[[155 134 128 121 138 114 121]
 [148 133 135 113 127 117 135]] gives 138

[[129 108 147 119 132]
 [134 122 131 124 155]
 [128 110 139 107 142]] gives 131

[[138 120 122 155 109]
 [115 122 136 147 116]
 [143 145 117 144 113]] gives 136

[[124 157 140 116]
 [110 114 128 137]] gives 157

[[145 103 103 129]
 [105 139 139 155]] gives 103

[[141 127 104 133 119]
 [124 124 135 135 137]
 [130 124 134 130 129]] gives 135

[[132 149 133 113 142 125]
 [133 150 132 112 143 124]] gives 113

[[134  99 133 105 144]
 [129 148 128 146 120]
 [132 142 132 145 131]] gives 128
---
[[146 140 141 113 151 116]
 [115 122 114 139 103 143]
 [116 108 112 152 118 142]] >> 142

[[ 99 156 152 105]
 [157 100 103 152]
 [154 105 108 148]] >> 148

[[132 123 132 123 130 124 124]
 [108 144 108 149 110 150 148]
 [142 122 143 119 136 117 117]] >> 117

[[157 105 100 155 101]
 [124 131 131 124 130]
 [104 148 152 105 152]] >> 152

[[108 105 110 143 113 112]
 [128 127 128 126 128 129]
 [130 131 131 125 130 130]] >> 130

[[132 112 139 150 141 140 133]
 [132 142 119 118 122 122 132]
 [133 115 140 149 141 139 133]] >> 133
---
[100 126 115 137] ⇒ 100, 137

[[110 116 144 141 112]
 [156 151 104 107 156]] ⇒ 110, 156

[[120 104 103 144 109 103 143]
 [132 142 128  98 139 146 103]
 [119 111 112 154 120 108 154]] ⇒ 120, 154

[130 132 134 153] ⇒ 130, 153

[132 106 126 121 124 126 129] ⇒ 132, 129

[141 114 107 110 118] ⇒ 141, 118

[112 105 136 113 110] ⇒ 112, 110

[[123 124 111 118  99]
 [104 118 103 128 155]
 [112 148 116 136 146]] ⇒ 123, 146
---
[[104 157 155 102 105 153]
 [154 104 101 157 154 100]] ⇒ 101

[[131 122 148 131 104]
 [133 121 122 128 129]
 [137 138 122 122 133]] ⇒ 138

[[102 129 128 113 138]
 [151 111 122 102 108]] ⇒ 111

[106 110 132 126] ⇒ 106

[[154 119 140 118]
 [147 119 141 102]] ⇒ 147

[130 113 135 105 146 111] ⇒ 135

[130 123 153 129 146 153] ⇒ 153

[[154 104 150 103]
 [108 148 106 148]] ⇒ 108
---
array([[ 98, 136, 128, 146, 118],
       [130, 137, 125, 145, 143]])
143

array([123, 103, 130, 150, 135])
135

array([146, 109, 139, 126, 102])
102

array([112, 129, 151, 134])
134

array([[113, 109, 138, 128, 123, 151, 134],
       [137, 139, 124, 135, 132, 122, 130],
       [128, 136, 120, 125, 131, 116, 124]])
124

array([[133, 127, 130, 122, 141],
       [129, 155, 122, 144, 124],
       [149, 139, 140, 130, 127]])
127
---
(113, 139, 153, 113, 158, 122, 104) ans = 153
(107, 128, 126, 120, 132) ans = 126
(147, 150, 127, 121, 129) ans = 127
(137, 133, 143, 151, 139, 138, 144) ans = 143
(128, 129, 147, 151, 131) ans = 147
(117, 120, 131, 130, 154, 153, 127) ans = 131
(112, 121, 126, 129, 100) ans = 126
---
[[136 122 123 147 157]
 [130 110 129 129 127]
 [135 128 131 127 130]] out 147

[[134 133 152 124 136 120]
 [124 144 126 114 126 123]
 [123 124 104 127 120 133]] out 136

[[106 132 131 107]
 [106 123 112 140]
 [135 116 107 130]] out 131

[[106 118 127 122]
 [104 120 129 118]
 [122 121 126 124]] out 127

[[140 138 112 138]
 [150 138 124 144]
 [140 133 115 142]] out 112

[[116 122 127 103 123 153]
 [152 157 115 124 134 100]
 [115 110 146 124 138 156]] out 123
---
[[116 125 131 131]
 [133 101 120 136]
 [117 126 138 127]] ⇒ 138

[[110 157 108 147 137 132 156]
 [105 105 126 122 154 125 104]
 [128 141 137 125 137 125 114]] ⇒ 137

[[133 132 119 127 128 128 122]
 [109 153 106 146 128 139 128]
 [129 127 118 146 128 123 124]] ⇒ 118

[[131 129 122 153 126]
 [140 133 139 108 139]
 [102 115 137  99 123]] ⇒ 137

[[125 138  98 142 108]
 [119 103 133 130 127]
 [115 100 133 146 109]] ⇒ 133

[[141 122 118 131]
 [124 130 129 126]
 [131  99 123 123]] ⇒ 123
---
[[132 142 121 115]
 [121 133 111 122]
 [ 99 120 153 108]] ⇒ 132

[[143 111 121 102]
 [102 108 104 153]
 [153 128 133 143]] ⇒ 143

[[131 140 128 125 130 137 127]
 [123 114 136 152  98 122 122]
 [123 139 130 123 129 133 120]] ⇒ 131

[[104 140 118 125 133]
 [134 124 130 118 128]
 [129 131 124 129 125]] ⇒ 104

[[150 144 113 122 125 129 128]
 [149 148 116 124 127 129 127]
 [158 133 103 126 115 121 155]] ⇒ 150

[[126 129 131 102 127 126 132]
 [119 139 131 123 124 129 130]
 [137 117 142 107 112 120 157]] ⇒ 126

[[139 137 124 114 111 114]
 [116 125 113 125 109 104]
 [114 130 114 120 109 106]] ⇒ 139
---
148  112  113  112  126  113
107  148  125  106  127  130
146  121  145  129  139  139
result: 127

129  113  139  148
132  133  157  121
128  116  137  111
result: 157

125  125  144  115
124  104  151  118
110  131  155  115
result: 151

148  106  101  140  122
147  107  102  138  124
147  107  102  138  124
result: 138

128  129  134  130  144  136  131
139  137  129  138  130  130  128
139  154  107  138  110  106  135
result: 130

137  119  138  119  105  137
132  120  121  154  120  135
138  119  133  141  106  139
result: 120
---
[[ 98 128 116 130]
 [112 114 116 130]
 [139 129 149 130]] gives 129

[[128 128 128 129 128 127 129]
 [127 128 130 128 129 128 128]
 [134 133 120 142 127 106 120]] gives 127

[[105 144 105 145 116]
 [132 150 130 118 142]
 [155 115 141 123 133]] gives 141

[[107 136 120 124 130 112 121]
 [114 144 119 125 137 123 113]
 [149 128 133 132 131 147 126]] gives 131

[[130 141 128 131 131 130 128]
 [130 133 131 131 136 128 128]
 [128 149 128 131 133 128 128]] gives 133

[[119 103 142 147 128]
 [133 128 142 143 126]
 [114 104 125 106 100]] gives 125

[[127 123 108 154 117]
 [140 113 158 132 124]
 [152 120 148 136 139]] gives 148
---
[117 130 101 123 151] -> 123

[116 115 127 156] -> 156

[[108 133 119 134 104]
 [111 120 129 123 110]
 [114 125 130 118 113]] -> 134

[[123 135 137 121 102 136 135]
 [131 108 121 153 129 127 133]] -> 121

[[111 118 107 115]
 [116 137 113 142]
 [137 143 136 149]] -> 115

[129 106 151 121 157 122 105] -> 121

[[125 133 132 152]
 [121 119 113 126]
 [120 122 117 142]] -> 152
